Below is a small trained network, with its code and all its weights. Each question gives an input and a class and asks what happens when units are switched off, that is, made to give their printed mean instead of their output.

import numpy as np


def w(rows, s, z=0):
    codes = np.array(rows[::2]) - 128.0
    scale = np.full(codes.shape[1], s)
    scale[-1] = z or s
    return codes * scale


def f(y):
    return np.maximum(y, 0)


def log_softmax(a):
    a = a - a.max(-1, keepdims=True)
    return a - np.log(np.exp(a).sum(-1, keepdims=True))


def net(x, mask):
    res = np.array(x, float).reshape(1, 8) / 4 @ E
    y = f(res @ A[0][:, :-1].T + A[0][:, -1])
    res = res + np.where(mask, y, B[0][:, -1]) @ B[0][:, :-1]
    return log_softmax(res[-1] @ U[:, :-1].T + U[:, -1])


A, B = {}, {}
E = w([
[85,65,102,71,192,153,205,159,106,180,26],'x0',
[130,130,120,103,133,123,128,119,108,126,145],'x1',
[133,158,68,216,168,108,133,32,66,37,54],'x2',
[136,254,150,147,173,226,138,208,86,114,136],'x3',
[231,161,127,41,140,126,177,116,212,65,98],'x4',
[228,115,54,179,121,47,124,206,104,194,120],'x5',
[122,125,128,109,133,117,126,132,111,117,135],'x6',
[125,131,126,125,125,127,126,129,133,128,127],'x7',
],0.0068)
A[0] = w([
[175,170,132,177,63,119,58,91,154,91,156,19],'N1',
[79,85,68,84,198,142,218,162,153,170,2,149],'N2',
[146,207,146,128,189,184,157,217,101,145,89,137],'N3',
[115,26,83,102,55,69,128,75,186,162,77,78],'N4',
[223,166,105,56,145,155,148,148,127,75,112,147],'N5',
[242,104,59,174,99,75,127,174,108,198,131,102],'N6',
[126,141,89,213,135,139,134,80,146,110,58,54],'N7',
[43,119,118,190,112,122,104,155,62,183,159,1],'N8',
[47,93,110,191,110,154,69,124,49,195,151,70],'N9',
[128,110,178,68,85,116,107,217,189,220,169,68],'N10',
[57,103,112,218,90,117,103,163,42,175,157,50],'N11',
[238,118,15,167,97,49,111,218,98,196,96,124],'N12',
[126,43,95,135,90,50,96,78,160,157,136,101],'N13',
[121,228,152,164,191,255,136,229,73,130,160,152],'N14',
[154,155,40,214,170,71,128,46,67,48,45,48],'N15',
[87,70,166,99,126,123,123,34,168,111,153,213],'N16',
[221,139,98,71,123,126,188,118,180,92,129,6],'N17',
[180,179,154,177,67,94,16,112,187,60,241,149],'N18',
[227,148,118,101,134,102,183,128,219,68,100,21],'N19',
[141,84,184,120,79,138,127,178,195,190,150,65],'N20',
],0.0058,0.0024)
B[0] = w([
[176,47,144,125,175,141,212,139,51,174,165,182],'N1',
[170,20,200,222,160,136,217,140,17,144,178,241],'N2',
[126,156,48,199,80,77,151,189,108,108,132,214],'N3',
[154,166,35,158,64,65,166,179,107,113,141,221],'N4',
[96,143,144,153,157,80,150,101,179,159,112,197],'N5',
[1,144,180,109,57,236,149,28,145,68,94,226],'N6',
[178,91,67,62,171,172,48,176,149,92,209,180],'N7',
[148,178,145,105,218,82,132,76,200,187,106,195],'N8',
[162,186,173,97,198,48,122,80,221,170,120,221],'N9',
[168,102,66,43,222,205,29,186,124,111,215,216],'N10',
[161,198,174,94,211,72,145,55,197,199,85,217],'N11',
[47,117,192,107,45,231,113,76,156,105,77,255],'N12',
[139,190,34,177,78,71,161,136,120,59,121,217],'N13',
[127,180,55,190,56,65,131,177,142,71,114,252],'N14',
[182,107,67,7,205,234,26,148,128,94,225,242],'N15',
[69,185,101,207,41,157,132,154,131,74,103,214],'N16',
[121,189,148,124,238,55,135,39,209,185,86,174],'N17',
[158,25,209,223,131,148,224,145,20,216,155,241],'N18',
[102,186,174,119,202,68,134,74,186,197,140,184],'N19',
[195,93,65,38,188,151,68,169,135,55,187,188],'N20',
],0.005,0.0069)
U = w([
[193,111,54,59,205,198,2,158,135,111,206,68],'0',
[140,194,178,130,214,13,126,74,220,208,97,71],'1',
[126,132,126,150,113,131,131,132,129,126,135,254],'2',
[174,53,184,188,134,134,214,148,10,186,148,81],'3',
[132,189,15,187,25,35,130,174,134,82,117,76],'4',
[5,152,196,116,40,251,102,81,153,88,91,113],'5',
[151,127,137,146,130,118,88,140,132,127,108,208],'6',
],0.0071,0.0075)

Each question gives the input, the list of numbers given to net, and the class t.
The units are the neurons (one row each of A and B). Each row of codes is followed by its name. A weight is (code - 128) times the scale printed after its matrix; where a second scale follows, it is the last column's (A, B and U).
mask holds one flag per neuron, in row order. A switched-off neuron (its flag False) gives its mean, the last column of its row in B, instead of its output. The means were averaged over made-up inputs and are rounded, as every weight is.
A unit's drop is (log p(t) with every unit on - log p(t) with that unit switched off) / (log p(t) with every unit on - log p(t) with every unit switched off).
The circuit of an input: a set's keep is (log p(t) with only the set's units on - log p(t) with every unit switched off) / (log p(t) with every unit on - log p(t) with every unit switched off). Starting from the 12 units with the biggest drops (on a tie, the unit counted first), units are removed one at a time, each time the one whose removal leaves the highest keep (on an exact tie, the one counted first), for as long as the keep stays at least 0.8.
units of the circuit, in order: the units of the circuit, biggest drop first
unit that matters most: the unit with the biggest drop
k most important neurons: the k neurons with the biggest drops, biggest first
drop when u is switched off: that unit's drop, to one decimal
input [5,1,-3,-7,0,5,4,2], class 4: unit that matters most => N4
input [-1,-4,2,-6,5,-6,5,7], class 4: units of the circuit, in order => [N16 N4 N12]
input [-4,4,5,6,7,3,6,-2], class 1: 2 most important neurons => [N19 N17]
input [-4,-3,-8,6,3,-7,-2,-1], class 0: 2 most important neurons => [N10 N20]
input [1,1,-1,-3,7,-1,5,5], class 1: units of the circuit, in order => [N17 N19]
input [-7,-5,2,1,-2,8,-7,4], class 5: 3 most important neurons => [N6 N12 N2]
input [-1,6,6,3,0,8,-2,3], class 5: units of the circuit, in order => [N12 N6]
input [-7,-2,3,1,-3,-7,4,-1], class 3: 2 most important neurons => [N18 N1]
input [-3,-1,3,-5,-5,-2,1,-3], class 1: 3 most important neurons => [N9 N11 N14]
input [-6,-2,5,1,-6,1,-4,8], class 1: units of the circuit, in order => [N11 N9]
input [0,-5,-8,-2,6,1,-6,6], class 0: 2 most important neurons => [N10 N20]
input [1,6,7,-5,2,5,2,-3], class 0: 2 most important neurons => [N15 N7]
input [-8,6,0,4,0,4,5,2], class 3: 2 most important neurons => [N18 N1]
input [-6,4,0,8,-3,-2,0,8], class 4: units of the circuit, in order => [N14]
input [8,-7,-4,-8,-2,-6,8,-7], class 3: 2 most important neurons => [N2 N14]
input [8,7,5,3,7,0,7,6], class 3: 3 most important neurons => [N2 N9 N11]
input [8,-1,4,7,8,0,0,-7], class 1: 3 most important neurons => [N17 N19 N5]
input [-8,5,7,5,-1,-1,6,7], class 3: 3 most important neurons => [N18 N1 N10]
input [-3,3,-5,4,7,6,-3,1], class 1: 2 most important neurons => [N17 N19]
input [-2,-3,-6,0,1,1,-1,-6], class 0: units of the circuit, in order => [N10]
input [4,-2,1,5,-4,-2,-5,1], class 4: units of the circuit, in order => [N14 N3]
input [0,-7,-5,8,1,-5,0,-7], class 4: units of the circuit, in order => [N14 N3]
input [1,4,6,6,-7,-3,-1,5], class 1: drop when N11 is switched off => 0.4
input [1,4,7,6,3,1,-1,-8], class 0: drop when N4 is switched off => 0.1
input [-3,-6,1,5,6,-6,0,-5], class 1: drop when N11 is switched off => -0.3
